Here is a tiny trained network, its code and every weight. The questions are about switching its units off for an input and a target symbol, where a switched-off unit gives its printed mean instead of its output.

import numpy as np


def w(rows, s, z=0):
    codes = np.array(rows[::2]) - 128.0
    scale = np.full(codes.shape[1], s)
    scale[-1] = z or s
    return codes * scale


def f(y):
    return np.maximum(y, 0)


def softmax(a):
    e = np.exp(a - a.max(-1, keepdims=True))
    return e / e.sum(-1, keepdims=True)


def log_softmax(a):
    a = a - a.max(-1, keepdims=True)
    return a - np.log(np.exp(a).sum(-1, keepdims=True))


def net(x, mask):
    ids = ['ΘΠΨγδηλμτ'.index(c) for c in x.split()]
    T = len(ids)
    res = E[ids] + P[:T]
    q, k, v = (res @ M[0].T for M in (Q, K, V))
    z = softmax(np.where(np.tri(T) > 0, q @ k.T / 3**0.5, -1e9)) @ v
    res = res + np.where(mask[0], z, O[0][:, -1]) @ O[0][:, :-1]
    y = f(res @ A[0][:, :-1].T + A[0][:, -1])
    res = res + np.where(mask[1:13], y, B[0][:, -1]) @ B[0][:, :-1]
    return log_softmax(res[-1] @ U[:, :-1].T + U[:, -1])


Q, K, V, O, A, B = {}, {}, {}, {}, {}, {}
E = w([
[97,3,105,78],'Θ',
[240,107,121,99],'Π',
[191,123,68,150],'Ψ',
[120,68,220,122],'γ',
[158,154,137,161],'δ',
[110,84,49,219],'η',
[40,119,104,106],'λ',
[50,144,105,224],'μ',
[168,150,124,177],'τ',
],0.024)
P = w([
[14,131,176,61],'0',
[104,98,196,2],'1',
[108,121,197,22],'2',
[111,142,178,56],'3',
[119,152,163,76],'4',
[127,159,142,97],'5',
[133,158,136,118],'6',
[137,160,129,132],'7',
[139,168,119,145],'8',
[142,169,115,157],'9',
[150,167,112,160],'10',
[152,162,113,166],'11',
[155,169,103,173],'12',
[157,166,106,180],'13',
],0.0087)
Q[0] = w([
[94,173,160,153],'h1',
[104,82,120,160],'h1',
[251,124,151,129],'h1',
],0.015)
K[0] = w([
[1,215,161,139],'h1',
[64,74,153,148],'h1',
[252,103,234,152],'h1',
],0.0077)
V[0] = w([
[116,119,11,115],'h1',
[136,2,102,129],'h1',
[136,241,61,131],'h1',
],0.0081)
O[0] = w([
[118,144,151,2,47],'h1',
[174,57,173,158,186],'h1',
[186,48,181,67,1],'h1',
],0.0059,0.0084)
A[0] = w([
[77,84,157,107,80],'n1',
[63,140,131,4,4],'n2',
[88,141,63,184,221],'n3',
[96,139,49,83,50],'n4',
[178,129,88,109,203],'n5',
[100,133,133,163,221],'n6',
[86,75,177,18,163],'n7',
[53,111,64,114,77],'n8',
[84,120,217,59,21],'n9',
[133,158,198,125,217],'n10',
[102,175,81,178,92],'n11',
[176,185,181,138,198],'n12',
],0.014,0.0032)
B[0] = w([
[200,145,109,39,190],'n1',
[158,136,114,220,164],'n2',
[148,143,181,75,255],'n3',
[154,153,118,144,152],'n4',
[102,180,180,89,167],'n5',
[126,151,153,100,233],'n6',
[168,83,234,126,186],'n7',
[122,72,112,173,182],'n8',
[170,142,1,59,175],'n9',
[137,212,58,152,203],'n10',
[105,105,105,104,215],'n11',
[4,141,59,156,207],'n12',
],0.0094,0.0096)
U = w([
[114,104,200,117,81],'Θ',
[45,57,45,119,178],'Π',
[40,128,208,73,46],'Ψ',
[186,135,108,195,60],'γ',
[132,147,253,235,239],'δ',
[85,178,38,178,178],'η',
[155,207,222,34,122],'λ',
[105,122,119,141,4],'μ',
[135,164,88,93,227],'τ',
],0.012,0.0035)

Each question gives the input, a string of symbols that net reads in full, and the target symbol t.
The units are the heads (3 rows each of Q, K, V and O) and the neurons (one row each of A and B). Each row of codes is followed by its name. A weight is (code - 128) times the scale printed after its matrix; where a second scale follows, it is the last column's (O, A, B and U).
mask holds one flag per unit, heads first, then neurons. A switched-off unit (its flag False) gives its mean, the last column of its rows in O or B, instead of its output. The means were averaged over made-up inputs and are rounded, as every weight is.
A unit's drop is (log p(t) with every unit on - log p(t) with that unit switched off) / (log p(t) with every unit on - log p(t) with every unit switched off).
The circuit of an input: a set's keep is (log p(t) with only the set's units on - log p(t) with every unit switched off) / (log p(t) with every unit on - log p(t) with every unit switched off). Starting from the 12 units with the biggest drops (on a tie, the unit counted first), units are removed one at a time, each time the one whose removal leaves the highest keep (on an exact tie, the one counted first), for as long as the keep stays at least 0.8.
units of the circuit, in order: the units of the circuit, biggest drop first
most important unit: the unit with the biggest drop
k most important neurons: the k neurons with the biggest drops, biggest first
drop of u: that unit's drop, to one decimal
input λ γ γ τ γ, target η: units of the circuit, in order : [h1, n10, n7]
input η μ τ, target η: units of the circuit, in order : [n12, n7]
input Π Θ Θ γ τ μ, target Ψ: most important unit : n3
input η η γ γ γ γ μ Ψ, target λ: units of the circuit, in order : [n3, n5]
input γ δ δ, target η: 2 most important neurons : [n12, n7]
input γ γ λ Ψ, target λ: units of the circuit, in order : [n5, n12]
input δ δ γ δ Θ Θ γ η, target Π: 3 most important neurons : [n11, n7, n8]
input η λ γ δ γ Θ Θ Π δ μ, target Ψ: 2 most important neurons : [n3, n11]
input η η Ψ Ψ γ γ, target τ: 3 most important neurons : [n9, n3, n10]
input η γ Ψ η γ λ, target γ: 3 most important neurons : [n2, n9, n7]
input γ δ η δ δ η δ μ η η, target Π: 3 most important neurons : [n7, n11, n8]
input γ γ γ γ γ, target δ: 2 most important neurons : [n9, n11]
input γ τ Ψ η η η γ γ, target η: 3 most important neurons : [n3, n10, n7]
input τ δ λ Θ δ, target η: most important unit : n12
input δ γ τ, target η: drop of n12 : 0.5
input δ γ γ, target τ: drop of n9 : 0.3
input Ψ γ Ψ Π Θ, target Θ: drop of n7 : 1.2
